+0.24	+1.03	+0.61	-1.68	+1.03
-4.34	-2.01	+1.56	+1.83	-1.61
-0.45	+0.35	+0.33	-1.60	+1.77
-> +0.61

+5.25	+4.52	+0.23	-3.46	+4.57	-3.28
+0.51	+2.22	-4.35	+2.63	-2.26	+0.36
-0.43	-2.61	-2.93	+4.53	+1.24	+3.66
-> -3.46

+2.05	+3.43	+2.46	-3.65
-4.41	-0.81	-3.68	-0.25
-4.12	-0.53	-2.76	-4.10
-> +3.43

-4.30	-3.42	+1.51	-4.42	+3.36	-1.76
+1.60	-0.42	-0.28	-3.87	+0.39	+0.91
-5.10	-4.38	-4.41	+0.24	+0.97	+1.14
-> -4.42

-2.41	-1.03	+2.68	-5.03
-1.81	-1.20	+1.90	-5.33
+0.79	-1.67	-0.84	-5.25
-> -1.03

-0.91	+0.12	+0.52	-1.14
-1.12	-0.28	-3.52	+4.27
+3.44	-1.48	+4.06	-2.57
-> +0.12
---
-1.18	+0.36	+2.18	-0.01	-5.58
-1.81	+0.12	+2.15	-0.10	-1.48
-> -5.58, -1.81

+1.96	+2.89	-4.26	+4.07 -> +4.07, +1.96

+1.03	+0.18	-0.97	-1.79	-1.97	+0.96
+1.58	-0.37	+0.03	+3.70	-1.12	-0.01
-1.21	-2.37	+5.86	-1.74	+1.46	-0.45
-> +0.96, -1.21

+1.17	-2.27	+0.89	+2.39	+1.03	+5.13 -> +5.13, +1.17

+2.65	-3.42	-2.59	+2.33	-2.19	-4.53	-3.72 -> -3.72, +2.65

+2.20	+0.34	-3.22	+0.73	-0.44
-0.80	+5.36	+0.98	-2.01	-4.23
-> -0.44, -0.80

-0.59	+0.15	+1.10	+0.24	+0.01	-4.69 -> -4.69, -0.59

-1.58	-0.34	-3.17	+4.09	-2.12
-1.48	-0.01	-3.40	+4.55	-1.83
-> -2.12, -1.48
---
[186 230 588  59 769 641 491] out 491
[3523 3103 3280 2076 2962 4582 8559] out 8559
[7117 7368 9548 3147 7515] out 7515
[161 102 231  56] out 56
[ 38 224 217 229 236] out 236
[ 27 166 137 164 250] out 250
[6419 3309 1028 3502 8823] out 8823
[194  85 152  60  75] out 75
---
[93, 72, 41, 9] --> 93, 9
[197, 616, 495, 690, 629, 821] --> 821, 197
[[-8, -39, -12, -40], [24, 5, 14, -35], [4, 39, -24, 7]] --> 39, -40
[[-75, -764, 157, -285, -14, -822], [424, 347, -730, 420, 224, -581], [-239, -369, -926, -149, -309, 574]] --> 574, -926
[[1461, 2810, 9179, 3647, 3907, 2548], [6048, 2313, 8657, 3086, 4330, 7276]] --> 9179, 1461
[8181, 7567, 1922, 4598, 4746, 6617, 5822] --> 8181, 1922
[[72, 607, -693, -940, -270], [154, 353, -602, -873, 50]] --> 607, -940
[229, 231, 56, 188] --> 231, 56
[-16, 36, -27, -5, 34] --> 36, -27
---
[+0.09 -2.39 +5.14 +0.76 -0.63] | +5.14, -2.39

[+4.60 -0.35 +1.85 +2.15 +0.48 +5.21 +2.56] | +5.21, -0.35

[-4.91 +1.43 -4.05 +0.86] | +1.43, -4.91

[+1.90 +2.34 +2.79 +4.76 +5.70 +3.28 -1.64] | +5.70, -1.64

[+0.97 -2.23 +0.34 -5.65 +3.07] | +3.07, -5.65

[-5.31 +1.02 +3.35 -2.69] | +3.35, -5.31

[-1.92 +3.00 +4.72 -2.11 +4.27 -0.61] | +4.72, -2.11

[[-5.22 -0.26 -0.80 -0.91]
 [-0.64 -1.24 +2.90 +0.88]] | +2.90, -5.22

[[+3.58 +4.01 -2.02 +0.83 +0.24 +1.09]
 [+4.26 +2.86 -1.38 +0.83 -0.69 +2.39]] | +4.26, -2.02
---
array([[164, 224,  72, 199],
       [168, 211,  59, 183],
       [144, 130, 102, 223]]) >> 183

array([[466, 446, 280, 683, 756],
       [508, 544, 855, 346, 179]]) >> 756

array([[23, 55, 47, 84, 70],
       [42, 51, 46, 51, 69],
       [54, 41, 46, 67, 35]]) >> 69

array([[ 717, -993, -934, -539],
       [-276,  523, -716, -379]]) >> -539

array([[ -4,  33,   5, -16, -36,  45, -10],
       [ 19,  -9,   3,  21, -21,  12, -13]]) >> -10

array([[4538, 3984, 5707, 3983, 4505, 2824, 2759],
       [7386, 8194, 6421, 5380, 9913, 6416, 6429]]) >> 2759

array([[  2,  24,  12, -37,  -8],
       [ 23,  26,  -1,  10,   7],
       [ -6, -16,   2,  19,  12]]) >> 7
---
-0.87	-0.46	+1.90	+0.65	-4.41 yields -0.87
-3.87	-1.43	+4.56	+3.14	+1.79 yields -3.87
-4.57	-3.15	+0.56	+1.01	-4.90 yields -4.57
-4.50	+4.41	+3.26	-1.85	+3.86 yields -4.50
-4.68	-0.04	+0.33	+0.76	+4.64 yields -4.68
-4.11	+0.94	-2.71	+3.90	-4.43 yields -4.11
+4.34	+0.27	-1.61	-0.07	+2.18 yields +4.34
-0.20	-4.24	+4.13	-4.07	-3.17 yields -0.20
---
[  -9.47 -180.60   91.59   48.84  -46.34  144.54 -169.22] result: 144.54, -180.60

[-1.615  1.856  0.605 -0.318 -0.097 -0.567] result: 1.856, -1.615

[-112.34 -151.75   -3.38   96.21  168.08] result: 168.08, -151.75

[  26.9  100.8 -131.4  136.9] result: 136.9, -131.4

[[-177.24  -55.81   88.32 -182.11 -213.96  203.47  -44.35]
 [ -11.49  173.83 -138.05 -115.37 -127.34 -163.79  -85.02]] result: 203.47, -213.96

[-101.831  142.030   92.299  -47.682  -82.137] result: 142.030, -101.831

[ 119.1 -105.1  -46.3 -174.5] result: 119.1, -174.5

[[-113.106  122.742 -139.416    8.140  -36.070 -188.954 -196.585]
 [-221.572 -164.282 -179.341  -94.168   10.450 -105.836  -63.562]] result: 122.742, -221.572

[ 138.165  -44.328 -177.255   38.480] result: 138.165, -177.255
